Below is a small trained network, with its code and all its weights. Each question gives an input and a class and asks what happens when units are switched off, that is, made to give their printed mean instead of their output.

import numpy as np


def w(rows, s, z=0):
    codes = np.array(rows[::2]) - 128.0
    scale = np.full(codes.shape[1], s)
    scale[-1] = z or s
    return codes * scale


def norm(h):
    return h / np.sqrt((h * h).mean(-1, keepdims=True) + 1e-5)


def f(y):
    return np.maximum(y, 0)


def log_softmax(a):
    a = a - a.max(-1, keepdims=True)
    return a - np.log(np.exp(a).sum(-1, keepdims=True))


def net(x, mask):
    res = np.array(x, float).reshape(1, 7) / 4 @ E
    u = 0
    for l in range(2):
        y = f(norm(res) @ A[l][:, :-1].T + A[l][:, -1])
        res = res + np.where(mask[u : u + 5], y, B[l][:, -1]) @ B[l][:, :-1]
        u += 5
    return log_softmax(norm(res)[-1] @ U[:, :-1].T + U[:, -1])


A, B = {}, {}
E = w([
[101,140,52,174,102,106,98,134,44,235],'x0',
[155,157,76,139,185,103,146,170,70,231],'x1',
[104,144,182,177,166,168,75,255,154,155],'x2',
[137,109,202,105,140,171,35,157,135,112],'x3',
[173,111,136,36,179,227,49,65,167,66],'x4',
[213,183,30,57,140,129,149,136,93,176],'x5',
[173,172,183,148,138,110,163,119,126,147],'x6',
],0.0027)
A[0] = w([
[141,131,134,156,108,126,98,112,168,76,71],'L0N1',
[117,112,140,119,126,171,107,141,175,150,151],'L0N2',
[134,147,160,153,132,52,253,106,119,146,253],'L0N3',
[176,142,79,106,149,161,122,120,86,167,169],'L0N4',
[109,147,158,93,133,132,123,167,117,151,81],'L0N5',
],0.0061,0.0017)
B[0] = w([
[201,126,246,111,27,138,253,75,64,150,180],'L0N1',
[233,170,165,58,121,121,211,86,155,244,183],'L0N2',
[161,218,109,181,91,55,138,220,170,217,253],'L0N3',
[144,159,154,224,174,102,164,169,207,134,207],'L0N4',
[66,158,159,183,154,47,38,101,49,143,155],'L0N5',
],0.004,0.0048)
A[1] = w([
[70,91,125,255,108,124,120,51,112,201,222],'L1N1',
[167,209,93,116,152,93,68,112,79,176,254],'L1N2',
[105,101,213,109,163,172,59,198,128,148,209],'L1N3',
[19,59,140,201,92,168,134,129,20,184,116],'L1N4',
[145,131,216,184,177,163,98,186,146,172,209],'L1N5',
],0.0039,0.00091)
B[1] = w([
[60,181,77,108,182,68,63,212,90,110,217],'L1N1',
[114,125,91,229,59,81,139,151,189,195,223],'L1N2',
[99,206,97,144,14,20,218,197,67,212,205],'L1N3',
[89,122,88,108,206,150,38,160,90,119,182],'L1N4',
[135,186,1,253,140,63,206,166,205,118,254],'L1N5',
],0.0041,0.004)
U = w([
[179,84,103,102,204,231,105,93,152,138,51],'0',
[148,73,231,53,59,186,149,58,104,85,127],'1',
[82,51,76,104,157,168,95,57,44,82,2],'2',
[122,183,78,230,100,67,157,211,148,226,238],'3',
[52,70,108,121,212,147,1,171,37,123,25],'4',
],0.0065,0.0021)

Each question gives the input, the list of numbers given to net, and the class t.
The units are the neurons (one row each of A and B). Each row of codes is followed by its name. A weight is (code - 128) times the scale printed after its matrix; where a second scale follows, it is the last column's (A, B and U).
mask holds one flag per neuron, layer by layer. A switched-off neuron (its flag False) gives its mean, the last column of its row in B, instead of its output. The means were averaged over made-up inputs and are rounded, as every weight is.
A unit's drop is (log p(t) with every unit on - log p(t) with that unit switched off) / (log p(t) with every unit on - log p(t) with every unit switched off).
The circuit of an input: a set's keep is (log p(t) with only the set's units on - log p(t) with every unit switched off) / (log p(t) with every unit on - log p(t) with every unit switched off). Starting from all 10 units, units are removed one at a time, each time the one whose removal leaves the highest keep (on an exact tie, the one counted first), for as long as the keep stays at least 0.8.
circuit, biggest first: the units of the circuit, biggest drop first
unit that matters most: the unit with the biggest drop
k most important neurons: the k neurons with the biggest drops, biggest first
k most important neurons of layer l: the k neurons of layer l with the biggest drops, biggest first
drop when u is switched off: that unit's drop, to one decimal
input [-6,-4,1,4,2,-6,-5], class 1: unit that matters most -> L0N3
input [-1,-5,4,3,8,-7,5], class 1: circuit, biggest first -> (L0N3, L0N1)
input [-3,-2,1,7,0,3,-2], class 1: circuit, biggest first -> (L0N3, L0N1, L1N2)
input [-4,2,-4,-1,8,4,3], class 0: circuit, biggest first -> (L0N3, L1N3)
input [-8,-4,8,-5,8,-7,-8], class 1: 3 most important neurons of layer 0 -> (L0N3, L0N1, L0N4)
input [-3,-2,-5,1,-2,4,-6], class 2: 2 most important neurons -> (L0N3, L1N5)
input [8,-5,-8,-1,6,-4,4], class 2: 2 most important neurons of layer 0 -> (L0N3, L0N2)
input [-4,-3,5,2,6,3,-6], class 1: 3 most important neurons of layer 0 -> (L0N3, L0N4, L0N1)
input [1,0,-2,1,-3,-7,-5], class 4: 2 most important neurons -> (L1N4, L0N4)
input [-4,6,-3,1,2,-3,-5], class 2: drop when L1N2 is switched off -> 0.1
input [0,1,2,-4,8,-6,-7], class 1: drop when L0N3 is switched off -> 0.2
input [-3,-3,1,-1,3,8,-4], class 0: drop when L1N3 is switched off -> 0.2
input [-1,4,-5,3,2,-6,-2], class 2: 2 most important neurons of layer 0 -> (L0N3, L0N4)
input [-8,-2,3,-7,5,6,-5], class 0: unit that matters most -> L1N3
